Below is a small trained network, with its code and all its weights. Each question gives an input and a class and asks what happens when units are switched off, that is, made to give their printed mean instead of their output.

import numpy as np


def w(rows, s, z=0):
    codes = np.array(rows[::2]) - 128.0
    scale = np.full(codes.shape[1], s)
    scale[-1] = z or s
    return codes * scale


def f(y):
    return y / 2 * (1 + np.tanh(0.7978845608 * (y + 0.044715 * y**3)))


def log_softmax(a):
    a = a - a.max(-1, keepdims=True)
    return a - np.log(np.exp(a).sum(-1, keepdims=True))


def net(x, mask):
    res = np.array(x, float).reshape(1, 8) / 4 @ E
    y = f(res @ A[0][:, :-1].T + A[0][:, -1])
    res = res + np.where(mask, y, B[0][:, -1]) @ B[0][:, :-1]
    return log_softmax(res[-1] @ U[:, :-1].T + U[:, -1])


A, B = {}, {}
E = w([
[104,31,149,82],'x0',
[146,132,129,125],'x1',
[39,121,155,5],'x2',
[145,152,152,100],'x3',
[162,143,198,91],'x4',
[140,112,50,96],'x5',
[170,130,118,87],'x6',
[116,180,76,95],'x7',
],0.011)
A[0] = w([
[57,52,68,28,135],'n0',
[157,69,63,213,141],'n1',
[65,254,183,130,253],'n2',
[77,238,103,156,109],'n3',
[125,239,81,172,139],'n4',
[170,162,29,115,89],'n5',
[102,235,90,157,112],'n6',
[10,101,227,193,106],'n7',
[206,13,61,206,152],'n8',
[158,210,229,108,120],'n9',
[38,73,203,49,206],'n10',
[129,150,187,168,146],'n11',
],0.0089,0.0065)
B[0] = w([
[193,105,44,25,217],'n0',
[241,63,142,208,198],'n1',
[82,216,185,152,228],'n2',
[88,194,25,219,170],'n3',
[148,228,116,198,193],'n4',
[152,159,134,178,162],'n5',
[177,206,66,210,173],'n6',
[47,84,217,126,201],'n7',
[243,1,158,234,220],'n8',
[145,173,161,148,181],'n9',
[54,192,137,56,250],'n10',
[41,130,187,151,164],'n11',
],0.0071,0.012)
U = w([
[117,167,210,123,107],'0',
[112,225,88,218,190],'1',
[103,101,55,15,115],'2',
[12,125,210,151,39],'3',
[198,2,119,242,3],'4',
],0.0097,0.0036)

Each question gives the input, the list of numbers given to net, and the class t.
The units are the neurons (one row each of A and B). Each row of codes is followed by its name. A weight is (code - 128) times the scale printed after its matrix; where a second scale follows, it is the last column's (A, B and U).
mask holds one flag per neuron, in row order. A switched-off neuron (its flag False) gives its mean, the last column of its row in B, instead of its output. The means were averaged over made-up inputs and are rounded, as every weight is.
A unit's drop is (log p(t) with every unit on - log p(t) with that unit switched off) / (log p(t) with every unit on - log p(t) with every unit switched off).
The circuit of an input: a set's keep is (log p(t) with only the set's units on - log p(t) with every unit switched off) / (log p(t) with every unit on - log p(t) with every unit switched off). Starting from all 12 units, units are removed one at a time, each time the one whose removal leaves the highest keep (on an exact tie, the one counted first), for as long as the keep stays at least 0.8.
units of the circuit, in order: the units of the circuit, biggest drop first
top k neurons: the k neurons with the biggest drops, biggest first
drop of u: that unit's drop, to one decimal
input [6,-2,6,2,0,-2,-3,7], class 2: units of the circuit, in order : n0
input [-6,-7,2,0,3,-8,-1,-3], class 3: units of the circuit, in order : n7, n11
input [6,-3,0,-8,3,-5,5,-2], class 3: units of the circuit, in order : n7, n10
input [-5,3,-6,-4,6,0,7,-1], class 4: top 2 neurons : n8, n10
input [5,6,-2,3,-2,-3,8,5], class 2: top 2 neurons : n8, n1
input [-7,-8,-5,7,-4,3,3,-5], class 4: top 3 neurons : n8, n1, n10
input [-6,-2,-4,-4,-7,-2,4,0], class 4: top 4 neurons : n8, n1, n10, n2
input [-1,2,4,5,8,2,-6,-8], class 3: drop of n7 : 0.1
input [-4,-3,-4,-1,-7,3,6,1], class 4: drop of n8 : 0.3
input [0,-8,-8,6,-8,3,-6,6], class 4: drop of n1 : 0.3
input [4,-5,-4,5,-7,0,1,7], class 4: drop of n5 : 0.0
